Here is a tiny trained network, its code and every weight. The questions are about switching its units off for an input and a target symbol, where a switched-off unit gives its printed mean instead of its output.

import numpy as np


def w(rows, s, z=0):
    codes = np.array(rows[::2]) - 128.0
    scale = np.full(codes.shape[1], s)
    scale[-1] = z or s
    return codes * scale


def f(y):
    return y / 2 * (1 + np.tanh(0.7978845608 * (y + 0.044715 * y**3)))


def softmax(a):
    e = np.exp(a - a.max(-1, keepdims=True))
    return e / e.sum(-1, keepdims=True)


def log_softmax(a):
    a = a - a.max(-1, keepdims=True)
    return a - np.log(np.exp(a).sum(-1, keepdims=True))


def net(x, mask):
    ids = ['ΓΔΦΩβεηθστψ'.index(c) for c in x.split()]
    T = len(ids)
    res = E[ids] + P[:T]
    u = 0
    for l in range(2):
        r = res
        for j in range(2):
            rows = slice(3 * j, 3 * j + 3)
            q, k, v = (r @ M[l][rows].T for M in (Q, K, V))
            z = softmax(np.where(np.tri(T) > 0, q @ k.T / 3**0.5, -1e9)) @ v
            o = O[l][rows]
            res = res + np.where(mask[u + j], z, o[:, -1]) @ o[:, :-1]
        u += 2
        y = f(res @ A[l][:, :-1].T + A[l][:, -1])
        res = res + np.where(mask[u : u + 8], y, B[l][:, -1]) @ B[l][:, :-1]
        u += 8
    return log_softmax(res[-1] @ U[:, :-1].T + U[:, -1])


Q, K, V, O, A, B = {}, {}, {}, {}, {}, {}
E = w([
[138,115,171,148,148],'Γ',
[137,121,137,156,136],'Δ',
[137,122,157,158,155],'Φ',
[90,137,158,191,119],'Ω',
[122,116,147,133,178],'β',
[151,116,119,135,188],'ε',
[107,129,153,177,135],'η',
[72,39,201,84,157],'θ',
[75,160,84,102,251],'σ',
[193,131,110,107,60],'τ',
[158,169,95,161,100],'ψ',
],0.026)
P = w([
[136,1,59,167,98],'0',
[141,61,137,165,98],'1',
[146,80,159,167,104],'2',
[133,119,175,148,110],'3',
[130,134,187,115,129],'4',
[130,138,187,122,126],'5',
[119,144,179,119,136],'6',
[113,149,170,123,136],'7',
[119,147,166,127,137],'8',
[122,147,154,128,148],'9',
[114,154,134,131,153],'10',
[114,153,114,125,168],'11',
[113,151,103,140,165],'12',
[120,139,88,142,173],'13',
],0.0091)
Q[0] = w([
[113,101,134,104,65],'0.h0',
[134,65,139,128,166],'0.h0',
[106,118,120,164,184],'0.h0',
[114,141,176,252,144],'0.h1',
[114,173,121,99,42],'0.h1',
[76,105,180,164,174],'0.h1',
],0.011)
K[0] = w([
[65,112,195,164,67],'0.h0',
[187,203,133,66,149],'0.h0',
[131,239,113,145,74],'0.h0',
[97,74,204,113,42],'0.h1',
[140,240,103,182,86],'0.h1',
[1,62,158,100,68],'0.h1',
],0.0082)
V[0] = w([
[123,137,227,112,114],'0.h0',
[154,74,195,98,202],'0.h0',
[72,126,254,188,169],'0.h0',
[179,210,86,205,248],'0.h1',
[249,149,80,157,162],'0.h1',
[208,125,81,207,154],'0.h1',
],0.007)
O[0] = w([
[166,157,2,130,199,123],'0.h0',
[180,105,65,94,91,188],'0.h0',
[137,92,32,204,233,212],'0.h0',
[176,132,161,164,173,21],'0.h1',
[208,76,175,173,171,2],'0.h1',
[122,183,202,171,126,74],'0.h1',
],0.0063,0.0055)
A[0] = w([
[217,204,49,175,97,7],'0.n0',
[123,198,91,95,155,241],'0.n1',
[139,191,150,176,144,248],'0.n2',
[156,99,137,168,196,233],'0.n3',
[2,96,101,158,105,139],'0.n4',
[162,66,154,150,149,10],'0.n5',
[180,175,111,154,71,255],'0.n6',
[161,108,108,75,40,124],'0.n7',
],0.0087,0.0021)
B[0] = w([
[169,88,184,100,45,160],'0.n0',
[60,136,253,133,2,172],'0.n1',
[190,113,146,208,195,183],'0.n2',
[45,142,161,250,155,215],'0.n3',
[245,118,127,67,201,254],'0.n4',
[87,186,8,112,104,147],'0.n5',
[83,60,204,216,187,153],'0.n6',
[237,138,131,229,176,143],'0.n7',
],0.0051,0.0081)
Q[1] = w([
[121,141,235,173,52],'1.h0',
[136,128,184,146,158],'1.h0',
[76,159,253,172,94],'1.h0',
[123,34,19,198,245],'1.h1',
[179,97,126,67,169],'1.h1',
[9,99,160,79,223],'1.h1',
],0.0066)
K[1] = w([
[161,179,79,188,72],'1.h0',
[89,138,173,213,117],'1.h0',
[153,11,137,175,30],'1.h0',
[130,150,146,75,107],'1.h1',
[123,97,68,94,87],'1.h1',
[126,255,69,149,104],'1.h1',
],0.0068)
V[1] = w([
[130,254,87,118,166],'1.h0',
[138,72,103,82,152],'1.h0',
[111,136,133,147,36],'1.h0',
[69,7,132,129,162],'1.h1',
[118,136,164,173,120],'1.h1',
[88,70,164,233,148],'1.h1',
],0.008)
O[1] = w([
[169,255,162,38,89,48],'1.h0',
[32,119,89,176,124,159],'1.h0',
[103,166,119,103,66,72],'1.h0',
[74,59,166,50,51,202],'1.h1',
[159,64,79,140,173,159],'1.h1',
[134,62,179,184,24,254],'1.h1',
],0.0069,0.0099)
A[1] = w([
[188,67,192,5,195,143],'1.n0',
[216,198,144,228,223,51],'1.n1',
[229,42,234,216,154,223],'1.n2',
[35,254,107,125,99,178],'1.n3',
[73,165,210,82,189,133],'1.n4',
[114,98,79,62,109,103],'1.n5',
[134,130,116,46,211,59],'1.n6',
[194,111,79,124,217,251],'1.n7',
],0.007,0.0026)
B[1] = w([
[157,96,170,152,142,135],'1.n0',
[187,192,28,153,206,150],'1.n1',
[26,187,180,117,138,253],'1.n2',
[120,153,255,63,144,136],'1.n3',
[107,54,171,116,106,131],'1.n4',
[163,96,112,123,207,144],'1.n5',
[170,164,206,185,209,138],'1.n6',
[55,237,79,138,217,138],'1.n7',
],0.0065,0.025)
U = w([
[124,124,193,224,217,129],'Γ',
[128,71,193,79,49,184],'Δ',
[115,126,173,158,128,1],'Φ',
[140,130,225,89,134,101],'Ω',
[106,173,109,117,152,149],'β',
[124,138,141,163,145,65],'ε',
[139,128,163,160,151,51],'η',
[113,254,88,215,225,175],'θ',
[135,118,170,166,141,22],'σ',
[24,101,224,154,77,180],'τ',
[159,29,81,206,157,126],'ψ',
],0.0064,0.0072)

Each question gives the input, a string of symbols that net reads in full, and the target symbol t.
The units are the heads (3 rows each of Q, K, V and O) and the neurons (one row each of A and B). Each row of codes is followed by its name. A weight is (code - 128) times the scale printed after its matrix; where a second scale follows, it is the last column's (O, A, B and U).
mask holds one flag per unit, layer by layer, with each layer's heads first. A switched-off unit (its flag False) gives its mean, the last column of its rows in O or B, instead of its output. The means were averaged over made-up inputs and are rounded, as every weight is.
A unit's drop is (log p(t) with every unit on - log p(t) with that unit switched off) / (log p(t) with every unit on - log p(t) with every unit switched off).
The circuit of an input: a set's keep is (log p(t) with only the set's units on - log p(t) with every unit switched off) / (log p(t) with every unit on - log p(t) with every unit switched off). Starting from the 12 units with the biggest drops (on a tie, the unit counted first), units are removed one at a time, each time the one whose removal leaves the highest keep (on an exact tie, the one counted first), for as long as the keep stays at least 0.8.
circuit, biggest first: the units of the circuit, biggest drop first
k most important neurons of layer l: the k neurons of layer l with the biggest drops, biggest first
heads that matter: for each layer, one digit per head in row order, 1 if its drop is at least 0.15 and else 0, layers parted by /
input Φ Δ σ, target τ: 3 most important neurons of layer 0 : (0.n4 0.n1 0.n3)
input ε Ω θ ε, target ψ: circuit, biggest first : (1.n2 0.h1)
input Γ θ Γ, target ψ: circuit, biggest first : (0.h1 1.n2 0.h0)
input β Ω Δ Φ Ω τ ψ ε ε Φ ε ψ Ω σ, target τ: circuit, biggest first : (0.n1)
input η η Φ ε τ Δ β Ω θ Ω, target ψ: heads that matter : 01 / 00
input Ω τ ε θ Φ, target ψ: circuit, biggest first : (1.n2 0.h1)
input Γ τ Ω ε, target τ: circuit, biggest first : (0.n4 0.h0)
input η τ θ, target Δ: circuit, biggest first : (0.h1 1.n2)
input σ Φ Ω Γ ε ε ε τ ε Ω Φ Ω ψ, target τ: heads that matter : 00 / 00
input Ω ε ψ ψ, target Γ: heads that matter : 01 / 00
input ε ε Ω ε θ τ ε ψ, target τ: circuit, biggest first : (1.h1 0.n4)
input θ ε Ω, target ψ: heads that matter : 01 / 10
input Φ η Δ η Γ θ ε η, target ψ: circuit, biggest first : (1.n2 0.h1)
input β Φ θ Ω η ε Ω Δ ε Ω Ω Φ τ, target Δ: circuit, biggest first : (1.h1 1.n2)
input β Ω Γ θ Δ, target ψ: circuit, biggest first : (1.n2 0.h1 0.h0)
input ε β Δ Ω Ω θ Γ ε Γ θ, target Γ: 2 most important neurons of layer 1 : (1.n6 1.n0)
input β Φ ε η ψ η Γ ε ε σ Δ ε θ Γ, target ψ: most important neuron of layer 1 : (1.n2)
input Ω ε θ ε Ω β ε σ, target Ω: 3 most important neurons of layer 0 : (0.n1 0.n4 0.n3)
input θ τ η Δ Φ τ τ, target Δ: circuit, biggest first : (1.h1 0.h0)
input Ω τ Ω ψ τ, target Γ: heads that matter : 01 / 01
input ε Δ Δ ε θ θ θ σ, target Ω: heads that matter : 01 / 01
input ε ε τ Γ θ β, target ψ: heads that matter : 01 / 10
